Below is a small trained network, with its code and all its weights. Each question gives an input and a target symbol and asks what happens when units are switched off, that is, made to give their printed mean instead of their output.

import numpy as np


def w(rows, s, z=0):
    codes = np.array(rows[::2]) - 128.0
    scale = np.full(codes.shape[1], s)
    scale[-1] = z or s
    return codes * scale


def norm(h):
    return h / np.sqrt((h * h).mean(-1, keepdims=True) + 1e-5)


def f(y):
    return y / 2 * (1 + np.tanh(0.7978845608 * (y + 0.044715 * y**3)))


def softmax(a):
    e = np.exp(a - a.max(-1, keepdims=True))
    return e / e.sum(-1, keepdims=True)


def log_softmax(a):
    a = a - a.max(-1, keepdims=True)
    return a - np.log(np.exp(a).sum(-1, keepdims=True))


def net(x, mask):
    ids = ['αγδθξσφψ'.index(c) for c in x.split()]
    T = len(ids)
    res = E[ids] + P[:T]
    r = norm(res)
    for j in range(2):
        rows = slice(2 * j, 2 * j + 2)
        q, k, v = (r @ M[0][rows].T for M in (Q, K, V))
        z = softmax(np.where(np.tri(T) > 0, q @ k.T / 2**0.5, -1e9)) @ v
        o = O[0][rows]
        res = res + np.where(mask[j], z, o[:, -1]) @ o[:, :-1]
    y = f(norm(res) @ A[0][:, :-1].T + A[0][:, -1])
    res = res + np.where(mask[2:6], y, B[0][:, -1]) @ B[0][:, :-1]
    return log_softmax(norm(res)[-1] @ U[:, :-1].T + U[:, -1])


Q, K, V, O, A, B = {}, {}, {}, {}, {}, {}
E = w([
[86,137,156,124,152],'α',
[69,100,3,52,143],'γ',
[186,30,89,149,66],'δ',
[121,168,137,137,27],'θ',
[137,92,230,151,138],'ξ',
[61,144,157,161,157],'σ',
[136,68,100,42,223],'φ',
[89,213,75,46,114],'ψ',
],0.014)
P = w([
[2,61,136,89,124],'0',
[32,66,153,85,104],'1',
[61,72,165,88,100],'2',
[89,75,167,87,94],'3',
[117,83,166,83,95],'4',
[139,88,167,80,86],'5',
[161,94,160,66,81],'6',
],0.008)
Q[0] = w([
[53,163,230,62,44],'H0',
[137,184,136,149,160],'H0',
[151,20,6,35,123],'H1',
[112,139,213,136,175],'H1',
],0.023)
K[0] = w([
[251,151,178,191,70],'H0',
[103,159,84,125,103],'H0',
[239,187,90,26,130],'H1',
[66,151,136,111,126],'H1',
],0.024)
V[0] = w([
[174,48,149,85,234],'H0',
[132,28,109,199,100],'H0',
[127,67,94,155,56],'H1',
[80,231,144,117,4],'H1',
],0.015)
O[0] = w([
[115,82,216,56,213,147],'H0',
[254,116,212,121,103,255],'H0',
[80,182,93,96,92,144],'H1',
[57,104,251,161,39,201],'H1',
],0.0086,0.0038)
A[0] = w([
[186,254,167,194,104,120],'N0',
[94,185,160,152,149,90],'N1',
[108,116,148,68,124,2],'N2',
[161,159,81,121,59,78],'N3',
],0.024,0.0055)
B[0] = w([
[162,252,92,97,189,245],'N0',
[184,129,73,87,197,154],'N1',
[134,131,110,196,89,205],'N2',
[157,70,95,182,95,255],'N3',
],0.026,0.0073)
U = w([
[109,94,93,255,157,27],'α',
[193,97,113,124,59,24],'γ',
[174,244,211,65,120,133],'δ',
[172,234,92,212,78,185],'θ',
[102,92,252,138,106,254],'ξ',
[147,108,117,35,184,206],'σ',
[147,114,107,140,81,14],'φ',
[29,176,105,77,85,171],'ψ',
],0.014,0.0033)

Each question gives the input, a string of symbols that net reads in full, and the target symbol t.
The units are the heads (2 rows each of Q, K, V and O) and the neurons (one row each of A and B). Each row of codes is followed by its name. A weight is (code - 128) times the scale printed after its matrix; where a second scale follows, it is the last column's (O, A, B and U).
mask holds one flag per unit, heads first, then neurons. A switched-off unit (its flag False) gives its mean, the last column of its rows in O or B, instead of its output. The means were averaged over made-up inputs and are rounded, as every weight is.
A unit's drop is (log p(t) with every unit on - log p(t) with that unit switched off) / (log p(t) with every unit on - log p(t) with every unit switched off).
The circuit of an input: a set's keep is (log p(t) with only the set's units on - log p(t) with every unit switched off) / (log p(t) with every unit on - log p(t) with every unit switched off). Starting from all 6 units, units are removed one at a time, each time the one whose removal leaves the highest keep (on an exact tie, the one counted first), for as long as the keep stays at least 0.8.
units of the circuit, in order: the units of the circuit, biggest drop first
most important unit: the unit with the biggest drop
k most important neurons: the k neurons with the biggest drops, biggest first
heads that matter: for each layer, one digit per head in row order, 1 if its drop is at least 0.15 and else 0, layers parted by /
drop of u: that unit's drop, to one decimal
input α ξ σ, target ξ: heads that matter	10
input φ δ γ, target σ: heads that matter	01
input α θ θ σ ψ δ γ, target ξ: most important unit	H1
input σ α α γ, target ψ: units of the circuit, in order	H0, N3
input α δ φ α γ, target σ: heads that matter	11
input ψ ξ ξ φ θ ξ ξ, target ξ: units of the circuit, in order	N0, H0
input ψ α δ σ, target δ: heads that matter	10
input α α α φ σ, target σ: heads that matter	00
input φ ψ ψ α φ α, target α: units of the circuit, in order	H0, N0
input α γ ψ α, target α: units of the circuit, in order	N0, H0
input δ ψ γ α σ δ, target α: 2 most important neurons	N3, N0
input δ ξ α ξ α, target ξ: 2 most important neurons	N0, N3
input α ξ α σ, target ξ: 2 most important neurons	N0, N3
input γ ψ α γ, target ξ: drop of H1	0.5
input φ δ α φ ψ, target δ: drop of H0	0.4
input γ α γ, target ψ: drop of N1	0.1
